Here is a tiny trained network, its code and every weight. The questions are about switching its units off for an input and a target symbol, where a switched-off unit gives its printed mean instead of its output.

import numpy as np


def w(rows, s, z=0):
    codes = np.array(rows[::2]) - 128.0
    scale = np.full(codes.shape[1], s)
    scale[-1] = z or s
    return codes * scale


def f(y):
    return np.maximum(y, 0)


def softmax(a):
    e = np.exp(a - a.max(-1, keepdims=True))
    return e / e.sum(-1, keepdims=True)


def log_softmax(a):
    a = a - a.max(-1, keepdims=True)
    return a - np.log(np.exp(a).sum(-1, keepdims=True))


def net(x, mask):
    ids = ['βγδεζηθλμξπστφψ'.index(c) for c in x.split()]
    T = len(ids)
    res = E[ids] + P[:T]
    u = 0
    for l in range(3):
        r = res
        for j in range(3):
            rows = slice(2 * j, 2 * j + 2)
            q, k, v = (r @ M[l][rows].T for M in (Q, K, V))
            z = softmax(np.where(np.tri(T) > 0, q @ k.T / 2**0.5, -1e9)) @ v
            o = O[l][rows]
            res = res + np.where(mask[u + j], z, o[:, -1]) @ o[:, :-1]
        u += 3
        y = f(res @ A[l][:, :-1].T + A[l][:, -1])
        res = res + np.where(mask[u : u + 12], y, B[l][:, -1]) @ B[l][:, :-1]
        u += 12
    return log_softmax(res[-1] @ U[:, :-1].T + U[:, -1])


Q, K, V, O, A, B = {}, {}, {}, {}, {}, {}
E = w([
[125,108,6,151,66],'β',
[92,152,70,71,104],'γ',
[193,122,137,144,98],'δ',
[154,227,139,182,37],'ε',
[96,104,65,87,92],'ζ',
[67,44,98,63,141],'η',
[133,106,131,115,141],'θ',
[39,96,151,58,156],'λ',
[136,64,191,118,211],'μ',
[130,33,71,161,90],'ξ',
[89,64,108,119,158],'π',
[61,103,118,116,92],'σ',
[148,210,238,118,178],'τ',
[99,159,164,158,81],'φ',
[83,101,137,229,22],'ψ',
],0.016)
P = w([
[67,159,104,138,87],'0',
[56,39,255,206,198],'1',
[145,12,159,32,101],'2',
[198,119,115,68,123],'3',
[9,172,79,126,124],'4',
[81,7,162,61,96],'5',
],0.0096)
Q[0] = w([
[94,158,170,167,174],'L0H0',
[164,87,150,98,56],'L0H0',
[69,118,22,43,123],'L0H1',
[141,155,50,62,130],'L0H1',
[182,90,70,152,154],'L0H2',
[128,212,31,254,172],'L0H2',
],0.0086)
K[0] = w([
[105,169,230,135,135],'L0H0',
[117,64,85,176,2],'L0H0',
[104,50,83,51,29],'L0H1',
[204,129,32,97,104],'L0H1',
[126,158,66,127,122],'L0H2',
[71,141,144,200,3],'L0H2',
],0.0072)
V[0] = w([
[230,201,104,110,213],'L0H0',
[163,205,37,179,126],'L0H0',
[99,166,190,230,124],'L0H1',
[176,143,154,99,147],'L0H1',
[101,254,85,168,169],'L0H2',
[131,101,60,145,234],'L0H2',
],0.008)
O[0] = w([
[146,131,190,147,254,2],'L0H0',
[177,145,70,95,205,71],'L0H0',
[121,126,69,97,86,110],'L0H1',
[198,155,186,152,81,93],'L0H1',
[126,193,129,138,69,50],'L0H2',
[187,86,122,56,185,110],'L0H2',
],0.0069,0.0078)
A[0] = w([
[143,77,147,44,187,199],'L0N0',
[139,63,70,142,136,15],'L0N1',
[118,123,102,217,160,17],'L0N2',
[255,34,156,127,148,244],'L0N3',
[215,60,162,128,62,96],'L0N4',
[87,124,151,132,24,120],'L0N5',
[173,52,118,152,86,174],'L0N6',
[75,186,134,148,183,70],'L0N7',
[89,148,43,248,139,85],'L0N8',
[91,156,143,151,98,4],'L0N9',
[191,39,178,43,109,128],'L0N10',
[221,176,42,138,129,37],'L0N11',
],0.0069,0.0042)
B[0] = w([
[161,142,86,138,46,201],'L0N0',
[151,147,182,89,132,160],'L0N1',
[2,138,190,39,90,129],'L0N2',
[57,169,94,149,98,199],'L0N3',
[121,152,158,66,174,179],'L0N4',
[113,64,110,108,204,254],'L0N5',
[132,195,142,66,74,218],'L0N6',
[142,27,215,167,183,137],'L0N7',
[104,93,116,101,40,177],'L0N8',
[85,107,102,157,98,144],'L0N9',
[137,143,107,155,112,220],'L0N10',
[179,2,76,98,133,137],'L0N11',
],0.0072,0.0082)
Q[1] = w([
[114,156,135,91,213],'L1H0',
[121,166,148,163,169],'L1H0',
[114,114,146,174,250],'L1H1',
[71,109,135,156,103],'L1H1',
[165,143,84,166,130],'L1H2',
[160,161,136,81,56],'L1H2',
],0.012)
K[1] = w([
[44,83,136,67,187],'L1H0',
[92,76,162,126,84],'L1H0',
[184,63,254,159,106],'L1H1',
[156,111,230,82,164],'L1H1',
[60,192,129,98,123],'L1H2',
[129,148,36,164,161],'L1H2',
],0.0097)
V[1] = w([
[150,50,90,143,162],'L1H0',
[59,116,159,98,202],'L1H0',
[170,70,165,145,189],'L1H1',
[130,145,43,1,217],'L1H1',
[126,213,158,69,80],'L1H2',
[81,180,186,114,188],'L1H2',
],0.0076)
O[1] = w([
[174,70,149,2,134,114],'L1H0',
[94,121,75,112,142,91],'L1H0',
[96,151,86,60,94,1],'L1H1',
[101,148,80,97,67,139],'L1H1',
[130,184,159,201,93,138],'L1H2',
[31,137,164,133,63,31],'L1H2',
],0.0066,0.0095)
A[1] = w([
[55,170,166,167,229,127],'L1N0',
[254,130,70,66,12,115],'L1N1',
[85,92,131,33,120,253],'L1N2',
[126,162,36,159,55,137],'L1N3',
[164,210,143,118,84,58],'L1N4',
[149,86,211,107,233,75],'L1N5',
[72,120,104,189,80,81],'L1N6',
[152,165,108,119,136,24],'L1N7',
[204,180,159,106,91,173],'L1N8',
[142,1,162,127,146,205],'L1N9',
[131,153,214,142,159,166],'L1N10',
[141,161,165,144,166,98],'L1N11',
],0.0087,0.0038)
B[1] = w([
[226,125,114,86,174,160],'L1N0',
[101,186,209,117,186,251],'L1N1',
[98,233,101,148,88,241],'L1N2',
[112,57,165,166,103,209],'L1N3',
[125,2,170,101,34,138],'L1N4',
[11,215,95,180,188,150],'L1N5',
[229,78,66,145,233,190],'L1N6',
[155,155,15,108,103,129],'L1N7',
[86,47,118,66,71,155],'L1N8',
[179,217,127,109,136,238],'L1N9',
[200,44,91,79,72,158],'L1N10',
[186,167,91,99,115,140],'L1N11',
],0.0062,0.011)
Q[2] = w([
[58,82,214,148,93],'L2H0',
[156,167,158,92,102],'L2H0',
[43,135,133,144,121],'L2H1',
[123,127,118,253,174],'L2H1',
[98,154,185,65,89],'L2H2',
[30,141,163,155,198],'L2H2',
],0.011)
K[2] = w([
[183,209,209,154,64],'L2H0',
[138,126,148,187,149],'L2H0',
[158,129,169,86,137],'L2H1',
[203,114,189,147,66],'L2H1',
[167,254,54,106,200],'L2H2',
[104,167,169,119,165],'L2H2',
],0.0083)
V[2] = w([
[219,143,111,77,145],'L2H0',
[12,162,121,81,222],'L2H0',
[131,163,28,185,47],'L2H1',
[157,109,131,71,154],'L2H1',
[84,29,33,2,240],'L2H2',
[55,197,8,185,172],'L2H2',
],0.0066)
O[2] = w([
[64,132,14,95,71,143],'L2H0',
[137,199,248,113,99,16],'L2H0',
[61,72,179,179,88,255],'L2H1',
[91,124,76,119,134,108],'L2H1',
[97,123,96,2,229,81],'L2H2',
[96,95,193,112,90,154],'L2H2',
],0.0058,0.0033)
A[2] = w([
[109,72,203,66,222,50],'L2N0',
[192,45,23,114,161,170],'L2N1',
[247,37,77,192,105,56],'L2N2',
[85,185,143,145,218,101],'L2N3',
[143,136,146,195,116,16],'L2N4',
[149,35,163,154,194,2],'L2N5',
[183,101,209,92,167,102],'L2N6',
[199,115,166,122,255,58],'L2N7',
[169,234,139,128,155,81],'L2N8',
[105,132,73,150,66,220],'L2N9',
[177,203,213,120,142,64],'L2N10',
[147,137,201,122,69,34],'L2N11',
],0.0068,0.0031)
B[2] = w([
[86,190,126,158,56,146],'L2N0',
[147,187,87,78,145,225],'L2N1',
[68,241,140,114,182,255],'L2N2',
[85,184,59,249,198,147],'L2N3',
[66,179,209,146,85,156],'L2N4',
[103,115,223,88,175,157],'L2N5',
[47,75,60,71,167,153],'L2N6',
[93,73,94,113,103,155],'L2N7',
[170,104,192,89,147,157],'L2N8',
[253,10,182,166,120,241],'L2N9',
[153,46,58,141,211,158],'L2N10',
[77,110,62,205,178,159],'L2N11',
],0.0065)
U = w([
[175,131,137,136,84,252],'β',
[55,99,66,140,99,200],'γ',
[231,122,88,161,106,235],'δ',
[121,173,107,205,74,111],'ε',
[194,124,95,34,103,112],'ζ',
[167,137,124,99,23,119],'η',
[124,162,137,134,69,108],'θ',
[16,157,79,146,90,113],'λ',
[117,121,159,139,153,160],'μ',
[156,99,148,116,64,133],'ξ',
[92,113,134,105,93,131],'π',
[57,128,118,95,70,12],'σ',
[121,63,60,141,242,58],'τ',
[153,70,135,146,73,118],'φ',
[115,2,20,143,110,88],'ψ',
],0.0079,0.0028)

Each question gives the input, a string of symbols that net reads in full, and the target symbol t.
The units are the heads (2 rows each of Q, K, V and O) and the neurons (one row each of A and B). Each row of codes is followed by its name. A weight is (code - 128) times the scale printed after its matrix; where a second scale follows, it is the last column's (O, A, B and U).
mask holds one flag per unit, layer by layer, with each layer's heads first. A switched-off unit (its flag False) gives its mean, the last column of its rows in O or B, instead of its output. The means were averaged over made-up inputs and are rounded, as every weight is.
A unit's drop is (log p(t) with every unit on - log p(t) with that unit switched off) / (log p(t) with every unit on - log p(t) with every unit switched off).
The circuit of an input: a set's keep is (log p(t) with only the set's units on - log p(t) with every unit switched off) / (log p(t) with every unit on - log p(t) with every unit switched off). Starting from the 12 units with the biggest drops (on a tie, the unit counted first), units are removed one at a time, each time the one whose removal leaves the highest keep (on an exact tie, the one counted first), for as long as the keep stays at least 0.8.
circuit, biggest first: the units of the circuit, biggest drop first
top k neurons: the k neurons with the biggest drops, biggest first
top k neurons in layer l: the k neurons of layer l with the biggest drops, biggest first
input β μ β ζ, target ζ: circuit, biggest first	L0H0, L1H0, L2H2
input β β τ, target ζ: top 2 neurons in layer 1	L1N1, L1N3
input β η ε σ, target ζ: circuit, biggest first	L0N11, L0H0, L1H0, L2H2
input β σ δ τ, target ζ: circuit, biggest first	L1H2, L0H0, L0N11, L2H2
input τ λ φ τ β λ, target ψ: circuit, biggest first	L1N1, L2N2
input ξ λ γ θ τ, target τ: top 2 neurons	L2N10, L1N0
input ε λ τ σ, target ε: circuit, biggest first	L0H2, L1H0
input β ε η ε, target ζ: circuit, biggest first	L0H0, L1H2, L2H2
input η ξ τ τ μ ψ, target ψ: top neuron in layer 2	L2N9
input β β η μ, target ζ: top 3 neurons	L0N11, L0N0, L0N3
input τ λ μ, target ψ: top 3 neurons	L1N0, L0N3, L1N10
input τ γ μ, target ψ: top 2 neurons	L0N3, L1N0
input β σ φ, target ζ: circuit, biggest first	L0H0, L0N11, L1H0, L2H2
input β π ε, target ζ: top 2 neurons	L0N11, L0N4
input ψ τ β ξ, target τ: top 3 neurons in layer 0	L0N5, L0N8, L0N9
input σ λ θ ε β, target ε: top 2 neurons in layer 2	L2N2, L2N4
input ε σ μ ψ, target ε: top 2 neurons	L2N2, L0N8
input ε τ λ ψ, target ε: top 3 neurons	L2N2, L0N8, L2N4
input τ μ λ, target ψ: top 3 neurons in layer 1	L1N0, L1N10, L1N1
input ψ σ φ π, target τ: top 3 neurons	L0N5, L0N8, L1N2
input ψ μ λ μ, target τ: top 2 neurons	L0N5, L1N2
input γ δ β τ σ, target τ: top 2 neurons	L1N2, L1N6
input β λ γ, target ζ: top 2 neurons	L1N9, L0N11
input θ δ μ β β σ, target ζ: top 2 neurons	L0N11, L1N9
input β ξ σ ξ, target ζ: top neuron	L0N11
input τ ψ φ, target ψ: top 2 neurons	L0N5, L1N0
input μ δ τ β η β, target ζ: top 2 neurons in layer 0	L0N11, L0N6
